Below is a small trained network, with its code and all its weights. Each question gives an input and a target symbol and asks what happens when units are switched off, that is, made to give their printed mean instead of their output.

import numpy as np


def w(rows, s, z=0):
    codes = np.array(rows[::2]) - 128.0
    scale = np.full(codes.shape[1], s)
    scale[-1] = z or s
    return codes * scale


def norm(h):
    return h / np.sqrt((h * h).mean(-1, keepdims=True) + 1e-5)


def f(y):
    return y / 2 * (1 + np.tanh(0.7978845608 * (y + 0.044715 * y**3)))


def softmax(a):
    e = np.exp(a - a.max(-1, keepdims=True))
    return e / e.sum(-1, keepdims=True)


def log_softmax(a):
    a = a - a.max(-1, keepdims=True)
    return a - np.log(np.exp(a).sum(-1, keepdims=True))


def net(x, mask):
    ids = ['αβγδζλμξτψ'.index(c) for c in x.split()]
    T = len(ids)
    res = E[ids] + P[:T]
    u = 0
    for l in range(2):
        q, k, v = (norm(res) @ M[l].T for M in (Q, K, V))
        z = softmax(np.where(np.tri(T) > 0, q @ k.T / 2**0.5, -1e9)) @ v
        res = res + np.where(mask[u], z, O[l][:, -1]) @ O[l][:, :-1]
        u += 1
        y = f(norm(res) @ A[l][:, :-1].T + A[l][:, -1])
        res = res + np.where(mask[u : u + 4], y, B[l][:, -1]) @ B[l][:, :-1]
        u += 4
    return log_softmax(norm(res)[-1] @ U[:, :-1].T + U[:, -1])


Q, K, V, O, A, B = {}, {}, {}, {}, {}, {}
E = w([
[108,165,43,127,148,173],'α',
[115,34,134,137,123,185],'β',
[143,223,114,147,65,103],'γ',
[85,74,163,171,53,125],'δ',
[138,156,206,140,130,83],'ζ',
[3,119,111,189,157,198],'λ',
[180,129,143,66,117,147],'μ',
[113,121,80,183,97,98],'ξ',
[171,126,138,155,196,127],'τ',
[160,74,80,146,117,190],'ψ',
],0.026)
P = w([
[2,183,146,61,120,153],'0',
[51,147,112,106,124,183],'1',
[73,127,99,123,135,173],'2',
[80,117,93,133,137,166],'3',
[75,107,92,144,145,153],'4',
[73,98,90,147,151,151],'5',
[74,94,87,155,157,139],'6',
[68,80,89,155,161,132],'7',
[69,78,83,159,166,128],'8',
[69,71,81,161,174,116],'9',
[72,66,79,162,175,112],'10',
[76,55,76,162,181,107],'11',
],0.0081)
Q[0] = w([
[255,66,175,151,88,103],'L0H1',
[164,218,244,175,188,75],'L0H1',
],0.0059)
K[0] = w([
[255,122,212,64,141,144],'L0H1',
[194,126,179,182,204,60],'L0H1',
],0.0066)
V[0] = w([
[139,114,113,4,100,141],'L0H1',
[213,106,191,77,129,124],'L0H1',
],0.0044)
O[0] = w([
[217,63,49,254,130,127,1],'L0H1',
[113,53,169,137,167,123,6],'L0H1',
],0.0081,0.0016)
A[0] = w([
[95,218,123,106,43,118,91],'L0N1',
[73,242,118,166,169,95,207],'L0N2',
[133,178,62,109,152,115,4],'L0N3',
[161,205,127,6,65,86,87],'L0N4',
],0.012,0.0037)
B[0] = w([
[129,29,57,85,76,118,175],'L0N1',
[73,39,48,99,163,118,254],'L0N2',
[168,218,173,80,170,197,138],'L0N3',
[37,175,218,120,115,244,157],'L0N4',
],0.011,0.0089)
Q[1] = w([
[53,37,115,155,203,220],'L1H1',
[254,235,166,124,84,33],'L1H1',
],0.0094)
K[1] = w([
[206,145,215,94,119,164],'L1H1',
[4,139,111,224,152,125],'L1H1',
],0.014)
V[1] = w([
[196,238,221,103,135,144],'L1H1',
[125,2,4,54,117,94],'L1H1',
],0.0077)
O[1] = w([
[9,3,24,30,84,167,29],'L1H1',
[217,211,239,170,158,129,255],'L1H1',
],0.0071,0.0074)
A[1] = w([
[222,186,42,113,101,133,118],'L1N1',
[68,126,37,121,9,97,4],'L1N2',
[178,141,129,191,110,56,233],'L1N3',
[136,137,75,86,171,181,133],'L1N4',
],0.013,0.0036)
B[1] = w([
[115,145,122,145,131,44,169],'L1N1',
[142,53,83,7,155,197,202],'L1N2',
[68,72,74,78,103,142,253],'L1N3',
[128,140,141,78,74,129,200],'L1N4',
],0.015,0.0064)
U = w([
[128,211,94,98,124,104,204],'α',
[168,110,166,160,125,212,74],'β',
[114,117,110,63,118,199,179],'γ',
[97,122,141,159,42,105,175],'δ',
[80,140,206,86,132,75,101],'ζ',
[49,178,96,175,147,171,81],'λ',
[207,113,149,90,100,87,162],'μ',
[89,67,49,104,144,66,110],'ξ',
[180,131,111,102,247,141,1],'τ',
[168,128,68,193,106,113,188],'ψ',
],0.013,0.0043)

Each question gives the input, a string of symbols that net reads in full, and the target symbol t.
The units are the heads (2 rows each of Q, K, V and O) and the neurons (one row each of A and B). Each row of codes is followed by its name. A weight is (code - 128) times the scale printed after its matrix; where a second scale follows, it is the last column's (O, A, B and U).
mask holds one flag per unit, layer by layer, with each layer's heads first. A switched-off unit (its flag False) gives its mean, the last column of its rows in O or B, instead of its output. The means were averaged over made-up inputs and are rounded, as every weight is.
A unit's drop is (log p(t) with every unit on - log p(t) with that unit switched off) / (log p(t) with every unit on - log p(t) with every unit switched off).
The circuit of an input: a set's keep is (log p(t) with only the set's units on - log p(t) with every unit switched off) / (log p(t) with every unit on - log p(t) with every unit switched off). Starting from all 10 units, units are removed one at a time, each time the one whose removal leaves the highest keep (on an exact tie, the one counted first), for as long as the keep stays at least 0.8.
units of the circuit, in order: the units of the circuit, biggest drop first
unit that matters most: the unit with the biggest drop
top k neurons: the k neurons with the biggest drops, biggest first
top k neurons in layer l: the k neurons of layer l with the biggest drops, biggest first
input γ ζ γ τ τ δ τ λ μ λ α ζ, target ξ: top 2 neurons in layer 0 => L0N4, L0N2
input ζ ψ τ τ ψ τ τ β, target β: top neuron in layer 0 => L0N2
input τ μ μ, target μ: top 2 neurons => L1N3, L0N2
input λ ξ α μ λ ζ, target γ: units of the circuit, in order => L1H1, L0N4, L1N2
input τ μ λ ξ, target γ: top 2 neurons in layer 0 => L0N2, L0N3
input γ τ λ δ δ δ ζ ζ ζ α, target α: top 2 neurons in layer 1 => L1N4, L1N1
input δ μ μ ξ α γ ζ ψ ψ μ, target ξ: units of the circuit, in order => L0H1, L0N4, L1N1
input μ γ ψ λ τ ζ δ β λ ξ, target γ: top 2 neurons => L0N2, L1N2
input λ μ λ, target ξ: units of the circuit, in order => L1H1, L0N4
input β ξ τ μ ζ τ λ α β τ μ μ, target ξ: units of the circuit, in order => L0N4, L0H1, L1N1
input γ τ α γ, target γ: top 3 neurons => L0N4, L0N1, L1N2
input ψ ζ ζ γ, target γ: top 2 neurons => L0N1, L0N4
input γ ξ μ ξ ζ, target γ: top 3 neurons => L0N2, L0N4, L0N1
input τ γ β μ λ τ γ ψ μ τ ψ, target ψ: top 2 neurons => L0N4, L1N2
input μ ζ τ τ τ, target ξ: top 3 neurons => L0N2, L0N4, L0N1
input α μ ζ ζ λ τ δ ζ, target ξ: unit that matters most => L0N2
input β τ τ μ τ τ ψ α δ, target γ: top 3 neurons in layer 0 => L0N2, L0N4, L0N1
input μ α ψ μ, target μ: top 2 neurons in layer 1 => L1N3, L1N1
input τ τ μ τ μ γ ψ, target ψ: top 2 neurons => L1N2, L0N4
input α τ τ μ τ β δ, target γ: unit that matters most => L1H1
input β δ τ μ α τ, target ξ: top 2 neurons in layer 0 => L0N2, L0N4
